Below is a small trained network, with its code and all its weights. Each question gives an input and a class and asks what happens when units are switched off, that is, made to give their printed mean instead of their output.

import numpy as np


def w(rows, s, z=0):
    codes = np.array(rows[::2]) - 128.0
    scale = np.full(codes.shape[1], s)
    scale[-1] = z or s
    return codes * scale


def norm(h):
    return h / np.sqrt((h * h).mean(-1, keepdims=True) + 1e-5)


def f(y):
    return y / 2 * (1 + np.tanh(0.7978845608 * (y + 0.044715 * y**3)))


def log_softmax(a):
    a = a - a.max(-1, keepdims=True)
    return a - np.log(np.exp(a).sum(-1, keepdims=True))


def net(x, mask):
    res = np.array(x, float).reshape(1, 7) / 4 @ E
    u = 0
    for l in range(2):
        y = f(norm(res) @ A[l][:, :-1].T + A[l][:, -1])
        res = res + np.where(mask[u : u + 10], y, B[l][:, -1]) @ B[l][:, :-1]
        u += 10
    return log_softmax(norm(res)[-1] @ U[:, :-1].T + U[:, -1])


A, B = {}, {}
E = w([
[118,155,177,101,142,108,140,172,185,171,146],'x0',
[123,166,105,186,151,155,141,147,165,109,128],'x1',
[163,130,139,124,65,104,87,130,98,85,69],'x2',
[93,116,160,90,86,142,117,52,117,184,109],'x3',
[215,76,207,127,74,114,150,142,149,255,52],'x4',
[195,75,31,106,127,219,138,116,127,138,124],'x5',
[73,128,131,186,64,153,110,87,186,187,134],'x6',
],0.0048)
A[0] = w([
[154,175,210,175,79,70,162,179,166,3,83,70],'L0N0',
[119,188,175,166,121,61,54,203,135,40,59,67],'L0N1',
[146,183,149,170,132,40,49,179,58,124,92,119],'L0N2',
[154,84,108,194,123,231,152,144,222,125,189,61],'L0N3',
[231,122,81,111,119,166,72,94,80,115,96,157],'L0N4',
[145,151,10,203,99,166,225,117,227,186,123,94],'L0N5',
[149,145,204,105,180,67,221,174,180,178,204,4],'L0N6',
[176,133,121,64,151,122,126,75,219,85,153,151],'L0N7',
[102,107,167,102,61,129,112,1,174,238,105,112],'L0N8',
[99,175,120,90,159,85,203,161,135,156,109,62],'L0N9',
],0.005,0.0028)
B[0] = w([
[202,142,76,51,52,117,74,182,164,107,112,184],'L0N0',
[118,158,61,139,26,144,109,152,170,5,86,191],'L0N1',
[139,113,64,100,73,176,97,146,211,155,90,179],'L0N2',
[120,219,139,168,102,213,129,84,138,253,152,197],'L0N3',
[125,109,149,136,152,108,200,152,121,161,121,204],'L0N4',
[75,162,114,105,52,179,212,197,149,173,190,230],'L0N5',
[74,87,139,103,169,220,41,216,91,109,85,177],'L0N6',
[144,125,147,156,70,78,133,128,101,79,172,148],'L0N7',
[156,148,157,224,132,98,72,102,100,105,71,253],'L0N8',
[111,122,156,118,127,171,99,137,79,146,144,134],'L0N9',
],0.0058,0.004)
A[1] = w([
[40,144,165,109,168,142,133,94,116,31,230,1],'L1N0',
[202,62,127,51,146,90,253,86,105,84,134,123],'L1N1',
[136,56,180,64,165,237,136,185,110,105,85,162],'L1N2',
[122,110,165,67,121,158,169,162,110,140,52,168],'L1N3',
[93,99,177,56,201,156,76,191,206,152,113,77],'L1N4',
[73,168,66,87,182,144,88,50,122,84,184,54],'L1N5',
[124,77,206,157,121,118,76,103,149,158,54,119],'L1N6',
[75,130,82,141,178,112,146,149,130,61,171,128],'L1N7',
[57,198,116,131,140,95,119,79,127,48,186,100],'L1N8',
[110,110,221,111,177,136,100,251,130,132,144,19],'L1N9',
],0.0061,0.0024)
B[1] = w([
[167,101,117,112,137,46,139,7,190,138,149,238],'L1N0',
[137,10,173,90,140,142,222,201,127,157,89,210],'L1N1',
[37,189,128,173,231,101,92,132,2,102,176,225],'L1N2',
[73,132,56,108,164,155,132,162,177,87,208,204],'L1N3',
[151,206,46,86,157,60,61,140,83,101,174,179],'L1N4',
[100,143,186,154,203,118,128,40,198,153,185,225],'L1N5',
[114,141,149,177,157,104,116,41,42,86,124,239],'L1N6',
[141,152,203,90,84,109,96,94,161,178,123,229],'L1N7',
[197,42,126,18,175,77,136,103,231,193,110,255],'L1N8',
[154,180,73,101,129,100,85,112,43,116,244,186],'L1N9',
],0.0065,0.0032)
U = w([
[102,222,89,105,193,92,50,168,6,101,199,109],'0',
[137,32,131,96,202,145,247,178,26,120,110,12],'1',
[158,143,68,69,16,110,102,195,177,25,51,203],'2',
[120,126,218,228,90,92,91,20,39,138,23,98],'3',
[144,105,144,60,191,66,151,4,221,143,173,255],'4',
[78,207,89,202,96,255,205,138,151,222,181,87],'5',
],0.011,0.00072)

Each question gives the input, the list of numbers given to net, and the class t.
The units are the neurons (one row each of A and B). Each row of codes is followed by its name. A weight is (code - 128) times the scale printed after its matrix; where a second scale follows, it is the last column's (A, B and U).
mask holds one flag per neuron, layer by layer. A switched-off neuron (its flag False) gives its mean, the last column of its row in B, instead of its output. The means were averaged over made-up inputs and are rounded, as every weight is.
A unit's drop is (log p(t) with every unit on - log p(t) with that unit switched off) / (log p(t) with every unit on - log p(t) with every unit switched off).
The circuit of an input: a set's keep is (log p(t) with only the set's units on - log p(t) with every unit switched off) / (log p(t) with every unit on - log p(t) with every unit switched off). Starting from the 12 units with the biggest drops (on a tie, the unit counted first), units are removed one at a time, each time the one whose removal leaves the highest keep (on an exact tie, the one counted first), for as long as the keep stays at least 0.8.
units of the circuit, in order: the units of the circuit, biggest drop first
k most important neurons: the k neurons with the biggest drops, biggest first
k most important neurons of layer l: the k neurons of layer l with the biggest drops, biggest first
drop of u: that unit's drop, to one decimal
input [3,-5,0,-4,4,0,7], class 3: units of the circuit, in order	L0N8
input [6,-2,3,-6,8,-7,4], class 0: units of the circuit, in order	L0N6, L1N9
input [6,-2,6,0,-3,4,-8], class 1: units of the circuit, in order	L1N1, L0N4
input [4,1,7,-7,-1,8,-3], class 1: units of the circuit, in order	L0N4, L1N1
input [-6,1,8,5,0,0,-2], class 1: 2 most important neurons of layer 0	L0N4, L0N3
input [-4,4,8,-4,-3,6,-7], class 1: units of the circuit, in order	L0N4, L1N1
input [-1,-1,5,-3,-7,-8,5], class 2: 2 most important neurons of layer 0	L0N1, L0N0
input [-3,2,-8,5,8,-1,8], class 3: 2 most important neurons	L0N8, L1N6
input [3,1,3,5,2,-6,-8], class 2: 3 most important neurons of layer 0	L0N1, L0N0, L0N2
input [-5,8,4,1,3,6,-2], class 1: 3 most important neurons	L0N4, L1N1, L0N8
input [-3,8,-2,3,-2,-7,3], class 4: drop of L1N8	0.1
input [5,-2,3,-4,-6,1,-4], class 4: 4 most important neurons of layer 1	L1N8, L1N5, L1N7, L1N0
input [6,-5,7,2,7,-3,-8], class 0: drop of L1N3	0.1
input [8,-1,1,8,-1,5,4], class 3: units of the circuit, in order	L0N8
input [-6,7,8,-4,0,5,3], class 5: drop of L0N4	0.1
